In the rows, 128 means zero.
Each row of numbers belongs to one of the objects below and depends on some of the facts about them. Some rows are named. Which object is each other row?

Named rows:
123 158 141 143 114 139 129 143 132 137 110 124 109 139 134 134 122 134 130 113 133 157 115 114 132 124 139 108 130 127 : drekla
138 117 136 110 140 129 79 132 120 130 125 145 108 126 108 141 136 140 106 108 131 154 131 133 148 172 123 128 118 149 : mono
129 158 118 136 94 119 109 143 145 120 131 139 130 124 153 146 108 134 118 117 120 130 138 113 140 113 105 110 131 114 : stogrik
143 145 130 157 115 138 106 149 162 156 131 110 109 126 163 119 109 139 116 121 130 141 111 128 133 118 123 102 148 131 : begris
129 146 130 129 125 139 132 136 114 131 113 137 120 130 142 132 121 140 115 115 130 147 138 117 143 119 132 113 123 115 : nokur
98 175 140 138 122 125 151 137 182 134 146 159 116 134 199 126 94 149 128 120 126 139 108 109 134 107 124 140 130 139 : zubrur
135 128 143 132 136 128 123 138 141 145 133 120 121 131 138 122 111 145 134 117 109 144 122 135 128 143 150 133 144 131 : rabrim
144 183 143 160 144 103 138 97 106 165 125 142 160 65 91 109 150 95 155 162 164 112 134 122 100 152 128 215 132 149 : gebu
123 149 135 133 125 130 135 138 134 128 123 124 121 138 129 138 119 144 130 115 112 154 132 119 118 123 147 102 129 118 : fladram
121 147 145 141 110 146 128 140 135 145 114 129 116 135 136 135 115 131 131 108 121 154 96 118 140 128 143 129 139 125 : murus
121 148 121 155 102 130 124 142 148 128 124 124 127 129 159 133 109 137 114 118 120 140 128 119 139 103 120 108 132 117 : gozam
125 175 135 110 126 118 131 138 95 135 103 148 112 121 113 153 123 132 142 137 137 160 125 124 150 132 122 125 126 122 : nestos
157 83 131 117 107 142 72 136 60 107 84 117 126 140 40 157 158 119 110 87 112 159 152 129 151 181 147 112 114 115 : brukladra
145 112 155 123 163 126 139 176 58 161 92 130 105 118 105 148 110 181 130 146 115 161 164 103 127 133 80 188 165 158 : mutom
144 170 106 118 133 117 131 150 79 144 87 116 103 130 112 149 131 137 130 153 133 163 158 141 148 106 124 62 134 91 : vasteskal
142 125 138 126 134 140 121 135 121 154 123 139 121 119 147 119 108 139 121 114 118 141 119 132 153 138 139 153 143 121 : filar
121 140 141 134 119 130 140 135 133 133 125 128 126 139 130 135 112 142 137 109 104 148 121 119 122 127 155 130 137 119 : begrin
125 166 135 111 144 127 147 134 88 139 100 142 114 125 119 143 124 138 139 137 136 162 130 126 149 127 138 126 123 116 : nekle

How the objects are related:
droson	brigrova	pumo; tribrok	brigrova	gebu; tribrok	brigrova	moruskir; tribrok	brigrova	droplar; taflim	brigrova	tomar; taflim	brigrova	busku; taflim	brigrova	zutak; vifufas	brigrova	dobo; briklur	brigrova	sulom
briklur	brigrova	gaflun; briklur	brigrova	dreron; busta	brigrova	grekas; kegroma	brigrova	droplar; gefenan	brigrova	kemik; gefenan	brigrova	tunus; vastim	brigrova	makomur; sustatrol	brigrova	filar; peti	brigrova	mokom
peti	brigrova	moruskir; steska	brigrova	droplar; muplopur	brigrova	brufik; muplopur	brigrova	gosi; grasu	brigrova	naruzi; mebriplum	brigrova	burak; mebriplum	brigrova	trolos; mebriplum	brigrova	brobur; fleliklel	brigrova	dreklus
fleliklel	brigrova	botrodrur; klestu	brigrova	zubrur; klestu	brigrova	dudra; grikler	brigrova	zukel; regun	brigrova	nubruk; regun	brigrova	brave; rofluk	brigrova	selil; breklu	brigrova	vosok; klustok	brigrova	luki
klustok	brigrova	bobrul; vasteskal	brigrova	burak; vasteskal	brigrova	stutu; vasteskal	brigrova	bala; dedi	brigrova	staste; fupi	brigrova	vuse; fupi	brigrova	skebri; fupi	brigrova	rubom; flokas	brigrova	vuse
draborik	brigrova	zutrel; brogrom	brigrova	keruk; stastefar	brigrova	sofes; zavin	brigrova	voskel; mostofur	brigrova	begrin; mostofur	brigrova	miraplak; vasuk	brigrova	rubom; ziridim	brigrova	baplun; ziridim	brigrova	gaflun
brasur	brigrova	tikik; brasur	brigrova	ropimis; stuflil	brigrova	goker; stuflil	brigrova	rabrim; grudus	brigrova	dudra; grudus	brigrova	mutom; sevuvom	brigrova	skugon; sevuvom	brigrova	duzolu; bikles	brigrova	tikik
lusam	brigrova	klapor; lusam	brigrova	kemik; lusam	brigrova	brufik; stoplam	brigrova	pafi; tebrak	brigrova	murus; tebrak	brigrova	fepel; duple	brigrova	nutas; duple	brigrova	nedon; buvis	brigrova	merom
buvis	brigrova	kligrik; buvis	brigrova	tufu; groflar	brigrova	gebu; groflar	brigrova	moruskir; lizose	brigrova	mepon; koplu	brigrova	pumo; gevega	brigrova	sustum; raplar	brigrova	staste; raplar	brigrova	skebri
skelo	brigrova	zutrel; skelo	brigrova	filar; stelon	maplis	sulom; stelon	maplis	mono; flazur	maplis	biklar; flazur	maplis	muplopur; flazur	maplis	sevuvom; zubrur	maplis	drodriflis; zubrur	maplis	draborik
gaflun	maplis	tuflan; gaflun	maplis	keruk; gaflun	maplis	ropimis; gaflun	maplis	skebri; mebriplum	maplis	stebostil; mebriplum	maplis	gromul; fleliklel	maplis	tristir; klestu	maplis	tagi; klestu	maplis	mutom
naklon	maplis	skugon; naklon	maplis	robrem; naklon	maplis	brubrem; lifluklu	maplis	keven; lifluklu	maplis	kipa; lifluklu	maplis	gruskas; klegul	maplis	driskena; klegul	maplis	mokom; klegul	maplis	brubrem
vetu	maplis	gefenan; vetu	maplis	raplar; tunus	maplis	dedi; tunus	maplis	burak; tunus	maplis	nidas; stogrik	maplis	vastim; stogrik	maplis	mepon; stogrik	maplis	dudra; stogrik	maplis	gruskas
lukle	maplis	sulom; nedon	maplis	rofluk; grekas	maplis	flamul; grekas	maplis	pumo; grekas	maplis	buvis; grekas	maplis	vosok; bevul	maplis	flamul; bevul	maplis	stuflil; veplun	maplis	stebostil
veplun	maplis	plusal; veplun	maplis	bidas; veplun	maplis	sustatrol; botrodrur	maplis	fupi; botrodrur	maplis	mono; brogrom	maplis	sustatrol; vatin	maplis	droson; vatin	maplis	mokom; vatin	maplis	grudus
ziridim	maplis	vasuk; brasur	maplis	stebostil; brasur	maplis	kegroma; pagril	maplis	pufon; begris	maplis	kegroma; gozam	maplis	nestos; gozam	maplis	tagron; gozam	maplis	skebri; brizus	maplis	vasteskal
staste	maplis	duple; staste	maplis	flamul; staste	maplis	pluplun; tridi	maplis	baplun; tridi	maplis	mono; skerekik	maplis	pemom; skerekik	maplis	groflar; skerekik	maplis	gebu; skerekik	maplis	gizen
skerekik	maplis	gromul; skerekik	maplis	sustatrol; pofegem	maplis	leves; pofegem	maplis	ropimis; naruzi	maplis	nestos; naruzi	maplis	potrem; naruzi	maplis	famol; naruzi	maplis	nubruk; vikon	maplis	stebostil
vikon	maplis	nekle; vikon	maplis	pluplun; defal	maplis	skebri; defal	maplis	buvis; gevega	maplis	grone; gevega	maplis	stoplam; sustum	maplis	dedi; sustum	maplis	tristir; braran	maplis	nekle
braran	maplis	famol; senir	maplis	stuflil; senir	maplis	grase; senir	maplis	pufon; senir	maplis	lusam; voskel	maplis	gidi; miraplak	maplis	drigo; miraplak	maplis	lustok; miraplak	maplis	brukladra
tikik	maplis	tuflan; tikik	maplis	vasuk; tikik	maplis	vastim; tikik	maplis	zutak; tikik	maplis	trolos; makomur	maplis	dudra; makomur	maplis	nimefli; fepel	maplis	stastefar; stekler	maplis	votam
groflu	plarok	a; tagi	plarok	c; nokur	plarok	a; stelon	plarok	a; skugon	plarok	d; pluplun	plarok	b; vifufas	plarok	a; rabrim	plarok	c; keven	plarok	d
mapem	plarok	a; tristir	plarok	a; kipa	plarok	e; selil	plarok	a; skebri	plarok	c; briklur	plarok	d; kegroma	plarok	a; gromul	plarok	f; gefenan	plarok	a
rubom	plarok	f; brera	plarok	a; vastim	plarok	f; zubrur	plarok	f; biklar	plarok	a; bala	plarok	b; tuflan	plarok	a; gaflun	plarok	f; sustatrol	plarok	a
peti	plarok	a; vosok	plarok	c; merom	plarok	d; steska	plarok	b; potrem	plarok	c; vuse	plarok	c; muplopur	plarok	a; grasu	plarok	b; brave	plarok	a
pafi	plarok	a; lustok	plarok	a; tagron	plarok	b; pemom	plarok	a; zutak	plarok	a; mebriplum	plarok	a; fleliklel	plarok	a; klestu	plarok	e; plotum	plarok	a
grikler	plarok	c; begrin	plarok	c; drekla	plarok	b; naklon	plarok	b; lifluklu	plarok	c; stebostil	plarok	e; pufon	plarok	a; dizelen	plarok	c; regun	plarok	b
rofluk	plarok	a; klegul	plarok	c; vetu	plarok	a; draste	plarok	a; bogrol	plarok	d; rolik	plarok	c; tunus	plarok	e; moruskir	plarok	c; rudu	plarok	a
klustok	plarok	a; gebu	plarok	d; busku	plarok	a; nestos	plarok	d; vasteskal	plarok	a; dedi	plarok	d; fupi	plarok	d; nedon	plarok	a; grekas	plarok	a
nekle	plarok	a; plusal	plarok	b; grase	plarok	b; flokas	plarok	a; bevul	plarok	a; baplun	plarok	b; kemik	plarok	f; mokom	plarok	a; botrodrur	plarok	f
nidas	plarok	d; brogrom	plarok	a; leves	plarok	d; zavin	plarok	a; mostofur	plarok	b; trude	plarok	a; vatin	plarok	a; bidas	plarok	b; vasuk	plarok	a
ziridim	plarok	e; murus	plarok	b; kedru	plarok	a; brasur	plarok	e; stuflil	plarok	f; ropimis	plarok	a; grudus	plarok	e; leklu	plarok	f; sevuvom	plarok	f
bikles	plarok	d; nimefli	plarok	e; kifim	plarok	a; begris	plarok	b; gizen	plarok	b; votam	plarok	a; luzal	plarok	a; lusam	plarok	a; driskena	plarok	b
droplar	plarok	b; stutu	plarok	b; pumo	plarok	a; drupim	plarok	a; feku	plarok	a; stoplam	plarok	a; tomar	plarok	d; tebrak	plarok	a; pudrubem	plarok	b
gravek	plarok	a; gozam	plarok	e; bosulas	plarok	b; staste	plarok	b; sulom	plarok	c; grone	plarok	a; stifa	plarok	d; buflur	plarok	c; duple	plarok	a
tridi	plarok	b; fladram	plarok	c; mutom	plarok	a; nubruk	plarok	b; flamul	plarok	e; skerekik	plarok	a; dudra	plarok	a; brotril	plarok	a; pofegem	plarok	a
naruzi	plarok	b; buvis	plarok	a; groflar	plarok	a; drigo	plarok	e; robrem	plarok	a; bobrul	plarok	b; vikon	plarok	c; lizose	plarok	e; koplu	plarok	b
gevega	plarok	b; sofes	plarok	d; sustum	plarok	d; zutrel	plarok	a; nezos	plarok	a; senir	plarok	f; kekun	plarok	a; voskel	plarok	b; zukel	plarok	a
miraplak	plarok	d; duzolu	plarok	b; nutas	plarok	f; tikik	plarok	b; goker	plarok	b; mosa	plarok	c; raplar	plarok	a; makomur	plarok	d; filar	plarok	a
burak	plarok	a; fepel	plarok	a; skelo	plarok	a; stekler	plarok	c; droson	zokotro	brotril; droson	zokotro	nokur; droson	zokotro	kekun; tribrok	zokotro	merom; tribrok	zokotro	brotril
tribrok	zokotro	kegroma; taflim	zokotro	kemik; vifufas	zokotro	pemom; vifufas	zokotro	vikon; vifufas	zokotro	brogrom; fustam	zokotro	stebostil; rabrim	zokotro	zubrur; rabrim	zokotro	stifa; rabrim	zokotro	kemik
rabrim	zokotro	gravek; keven	zokotro	pofegem; mapem	zokotro	brobur; mapem	zokotro	rubom; mapem	zokotro	drekla; trulunan	zokotro	vasteskal; trulunan	zokotro	brubrem; trulunan	zokotro	nubruk; kipa	zokotro	zutrel
kipa	zokotro	sustatrol; famol	zokotro	buflur; famol	zokotro	selil; busta	zokotro	vasuk; busta	zokotro	zubrur; busta	zokotro	robrem; busta	zokotro	groflu; busta	zokotro	draste; busta	zokotro	sustum
busta	zokotro	kegroma; gromul	zokotro	rudu; bala	zokotro	tebrak; bala	zokotro	stuflil; bala	zokotro	flugrus; gaflun	zokotro	gozam; gaflun	zokotro	brubrem; peti	zokotro	brasur; vuse	zokotro	vasuk
stoklu	zokotro	bosulas; stoklu	zokotro	kekun; klestu	zokotro	zutak; grikler	zokotro	pemom; grikler	zokotro	groflar; grikler	zokotro	plusal; grikler	zokotro	brukladra; grikler	zokotro	murus; klapor	zokotro	voskel
mono	zokotro	kekun; mono	zokotro	pudrubem; rofluk	zokotro	tristir; rofluk	zokotro	koplu; klegul	zokotro	dudra; vetu	zokotro	vasuk; vetu	zokotro	zutrel; vetu	zokotro	pufon; vetu	zokotro	sustatrol
bogrol	zokotro	plusal; bogrol	zokotro	buvis; moruskir	zokotro	breklu; gebu	zokotro	brasur; gebu	zokotro	pumo; busku	zokotro	flazur; busku	zokotro	pudrubem; napom	zokotro	stebostil; napom	zokotro	gevega
napom	zokotro	voplis; grekas	zokotro	regun; grase	zokotro	murus; flokas	zokotro	brotril; flokas	zokotro	zukel; flokas	zokotro	skugon; flokas	zokotro	nubruk; flokas	zokotro	brera; mokom	zokotro	robrem
mokom	zokotro	tagi; stastefar	zokotro	senir; stastefar	zokotro	klustok; zavin	zokotro	brogrom; zavin	zokotro	leves; zavin	zokotro	lustok; mostofur	zokotro	biklar; dravu	zokotro	plusal; dravu	zokotro	fladram
dravu	zokotro	nezos; dravu	zokotro	sustum; fugo	zokotro	bikles; vatin	zokotro	merom; vatin	zokotro	trolos; gosi	zokotro	dudra; ziridim	zokotro	vastim; ziridim	zokotro	botrodrur; kedru	zokotro	buflur
kedru	zokotro	ropimis; kedru	zokotro	dizelen; sevuvom	zokotro	braran; sevuvom	zokotro	sulom; sevuvom	zokotro	kegroma; gruskas	zokotro	pemom; gruskas	zokotro	keruk; gruskas	zokotro	robrem; gruskas	zokotro	rubom
pagril	zokotro	brasur; pagril	zokotro	zutak; begris	zokotro	voskel; begris	zokotro	stogrik; begris	zokotro	voplis; begris	zokotro	pofegem; begris	zokotro	lifluklu; gizen	zokotro	burak; gizen	zokotro	flamul
gizen	zokotro	staste; gizen	zokotro	draste; gizen	zokotro	nubruk; votam	zokotro	skugon; votam	zokotro	skebri; votam	zokotro	brubrem; votam	zokotro	mosa; lusam	zokotro	groflu; stutu	zokotro	biklar
stutu	zokotro	grasu; drupim	zokotro	vasteskal; drupim	zokotro	robrem; drupim	zokotro	breklu; feku	zokotro	nutas; tomar	zokotro	nutas; tomar	zokotro	drodriflis; grone	zokotro	zukel; grone	zokotro	brogrom
grone	zokotro	pumo; grone	zokotro	biklar; tufu	zokotro	baplun; mutom	zokotro	buflur; luki	zokotro	brizus; luki	zokotro	gravek; bobrul	zokotro	driskena; defal	zokotro	bidas; sofes	zokotro	burak
sofes	zokotro	leves; sofes	zokotro	pumo; sofes	zokotro	senir; dobo	zokotro	groflar; miraplak	zokotro	sustum; miraplak	zokotro	brave; duzolu	zokotro	dedi; tikik	zokotro	buflur; goker	zokotro	brukladra
raplar	zokotro	vasuk; raplar	zokotro	zutrel; raplar	zokotro	fepel; filar	zokotro	grudus; filar	zokotro	briklur; filar	zokotro	pofegem; stekler	zokotro	nutas; stekler	zokotro	brogrom; stekler	zokotro	makomur
stekler	zokotro	nezos

Name these rows:
No name comes twice in this set of rows, the named rows included.
163 122 171 99 167 111 131 148 94 70 127 91 90 117 137 96 93 148 140 141 195 175 164 129 166 169 150 93 74 174 -> raplar
132 138 155 121 166 169 139 111 90 138 127 132 129 94 116 128 165 124 129 126 135 124 116 128 149 167 149 157 126 182 -> mokom
144 144 116 138 109 113 92 147 154 135 141 131 123 117 157 133 106 138 113 127 123 126 140 128 144 124 104 115 140 126 -> defal
139 159 133 107 147 115 110 140 104 155 113 140 104 110 116 143 121 135 137 144 140 160 119 141 156 147 119 129 136 134 -> keven
159 132 140 127 142 135 106 142 110 130 143 100 122 80 130 120 83 155 104 123 159 169 119 127 148 123 127 83 97 131 -> flokas
123 154 143 112 139 130 152 138 83 142 99 147 119 127 118 145 115 142 144 131 126 160 122 119 147 128 137 149 133 119 -> ropimis
121 165 135 111 171 108 124 140 117 144 115 129 87 132 124 137 132 147 130 156 151 178 135 144 137 141 127 92 118 150 -> sevuvom
155 153 101 153 102 131 119 150 116 130 110 101 124 126 149 131 118 135 109 131 126 132 169 122 137 86 116 60 136 87 -> fleliklel
145 75 140 136 113 146 93 135 59 110 73 101 123 151 46 145 161 120 110 85 116 169 150 129 146 171 160 115 111 117 -> drigo
130 161 144 128 139 103 148 125 96 148 97 153 125 125 111 121 115 126 147 135 144 159 138 121 130 133 144 171 123 104 -> zutak
119 144 140 102 134 124 105 131 106 117 114 159 111 134 101 157 136 136 121 111 133 163 128 121 144 159 128 128 107 142 -> brubrem
138 140 124 129 151 133 102 142 144 151 138 111 104 125 135 132 124 154 114 129 121 155 132 144 124 134 137 79 135 132 -> grikler
116 167 139 117 142 118 150 137 109 137 110 129 116 132 108 148 122 143 153 136 119 168 124 128 123 129 151 113 129 124 -> potrem
121 153 123 140 122 123 121 142 128 123 113 123 111 137 134 141 127 139 114 125 133 157 141 123 137 115 122 92 117 127 -> lizose
137 132 149 125 113 126 153 142 116 107 107 131 122 147 160 112 107 128 147 117 125 131 147 120 164 138 151 154 137 123 -> zutrel

Now the same objects, written a new way:
Known rows:
125 106 122 122 177 131 119 124 145 117 143 124 130 132 140 115 153 131 125 123 101 141 124 131 108 127 139 157 142 : vasteskal
153 93 129 130 58 121 121 118 124 152 104 71 161 156 120 128 97 105 99 130 161 85 139 122 156 104 98 122 154 : veplun
165 126 160 158 160 150 143 101 123 149 126 140 124 87 121 143 100 145 138 141 150 135 135 123 161 97 93 91 122 : stogrik
59 175 117 120 121 117 132 123 111 103 136 138 98 141 129 112 138 129 116 125 119 148 124 106 106 157 113 163 119 : mokom
129 132 143 135 117 129 131 126 129 144 113 123 123 134 130 148 101 118 128 132 127 139 142 122 133 125 121 112 133 : nedon
109 132 127 84 192 110 133 142 121 129 143 130 119 147 84 136 158 98 140 92 99 115 113 116 132 114 147 145 87 : raplar
167 129 124 124 130 129 137 118 120 140 123 136 124 120 132 114 122 127 128 130 124 139 135 107 135 130 118 126 141 : voplis
110 90 138 119 78 118 153 94 119 143 96 85 131 129 57 142 99 106 152 169 149 83 131 158 168 104 130 94 108 : staste
117 111 150 121 120 131 137 136 126 157 117 132 125 138 146 143 77 122 127 131 117 152 126 123 136 102 109 115 142 : naklon
117 120 143 134 151 131 141 112 127 128 138 116 134 134 128 116 129 123 130 134 106 142 134 130 125 132 130 138 132 : groflu
107 146 133 127 136 128 116 138 129 133 132 128 133 144 133 140 131 121 122 107 126 130 130 130 123 127 128 123 118 : mapem
171 111 71 99 83 120 114 138 126 95 127 93 161 148 106 91 159 116 117 142 149 92 137 122 125 166 149 148 131 : stebostil
138 123 141 141 116 126 141 113 126 135 116 135 118 141 119 115 124 129 123 156 110 130 125 133 119 135 135 127 135 : merom
154 135 109 136 140 136 118 129 125 97 134 132 141 104 102 116 168 146 134 139 152 105 124 139 130 147 140 126 95 : nestos
133 113 138 141 112 146 133 101 137 141 101 105 145 118 119 129 94 125 120 167 132 114 138 129 150 94 109 105 154 : senir
117 150 130 105 117 121 164 108 118 141 116 131 125 130 75 105 121 101 154 147 90 116 135 123 153 126 151 105 111 : rubom
132 144 127 125 156 128 108 142 128 117 138 152 98 158 134 128 148 129 110 109 108 125 113 112 108 120 139 155 135 : droson
130 138 117 110 138 118 130 130 131 120 135 139 119 127 135 122 141 128 131 121 104 149 134 118 111 149 145 139 134 : tristir

Name these rows:
No name comes twice in this set of rows, the named rows included.
119 68 135 131 40 116 136 120 133 157 112 72 166 106 138 141 109 119 130 111 172 84 120 164 156 117 104 125 138 -> vikon
123 115 101 108 78 114 129 127 137 122 132 88 165 135 135 95 149 110 124 116 122 99 136 137 126 151 140 146 154 -> pemom
136 102 91 112 101 117 114 152 130 98 133 106 148 133 114 119 149 132 131 139 166 102 126 148 126 154 143 135 107 -> pluplun
82 156 85 118 31 109 116 114 114 99 96 107 113 136 101 108 132 125 88 139 164 93 125 110 116 150 107 154 133 -> gebu
137 154 119 133 170 143 126 132 126 113 134 151 128 117 116 121 143 141 134 143 125 135 132 123 124 133 139 119 116 -> nimefli
120 127 162 142 108 131 160 108 119 162 114 127 146 131 141 112 99 121 116 146 99 132 130 127 136 118 114 119 149 -> sustum
119 111 136 126 102 102 138 136 120 132 137 146 102 131 150 124 143 135 138 112 112 147 112 148 107 164 152 146 129 -> sulom
136 127 135 123 154 147 117 137 136 141 118 128 139 135 136 140 102 122 110 128 127 131 129 112 133 84 106 122 139 -> klestu
139 144 137 143 108 128 136 120 124 139 129 132 129 136 135 111 123 127 128 133 113 125 137 124 128 134 134 119 142 -> brobur
145 160 130 151 154 139 126 118 121 115 143 155 113 106 117 122 152 148 141 142 135 127 131 130 134 140 139 109 106 -> mepon

The same objects again, as new rows of numbers:
Some rows with their names:
137 126 107 132 121 118 127 126 129 134 129 134 124 : zavin
117 138 149 145 154 142 182 165 145 107 133 119 119 : flamul
137 132 143 115 133 130 128 112 116 134 125 135 129 : napom
140 158 145 116 125 123 161 128 125 123 132 122 119 : kipa
121 128 129 121 119 123 117 127 133 129 134 128 118 : selil
134 139 127 131 98 112 114 99 106 125 138 149 109 : mokom
149 149 107 125 124 138 131 160 152 131 127 120 133 : rubom
137 124 138 124 127 140 120 121 118 134 121 128 136 : stekler
114 77 126 153 154 142 136 157 144 121 131 132 138 : mebriplum
126 130 140 127 116 132 109 124 130 128 129 118 138 : voskel
135 148 130 119 132 123 139 120 131 129 127 127 123 : mepon
122 138 129 136 115 131 116 126 126 119 127 123 135 : pudrubem
118 143 121 118 122 128 135 132 140 134 132 129 116 : zutak
110 127 141 107 139 113 115 100 114 136 117 124 124 : merom
152 132 111 152 95 115 119 125 125 118 139 140 122 : sevuvom
156 131 97 146 111 108 111 138 120 122 129 138 132 : flokas
128 134 130 131 118 133 118 125 128 124 129 124 131 : bosulas
110 134 125 112 126 129 132 134 143 136 128 120 120 : draste

Name these rows:
No name comes twice in this set of rows, the named rows included.
154 143 106 141 152 141 137 182 155 121 125 134 128 -> pumo
113 122 158 113 147 147 158 154 145 123 127 100 142 -> gozam
176 164 54 160 123 116 125 172 144 109 120 103 140 -> koplu
143 108 111 158 114 105 126 121 125 118 139 151 121 -> lusam
141 114 115 137 110 108 116 112 120 129 135 139 124 -> vifufas
133 128 132 133 108 114 113 99 107 124 136 152 112 -> mutom
118 111 149 138 152 112 126 105 108 121 122 150 116 -> nestos
130 137 133 108 130 145 115 134 137 139 120 107 150 -> lifluklu
122 152 169 93 107 178 127 170 129 126 108 147 131 -> driskena
142 164 115 119 126 115 167 162 149 121 127 97 133 -> grudus

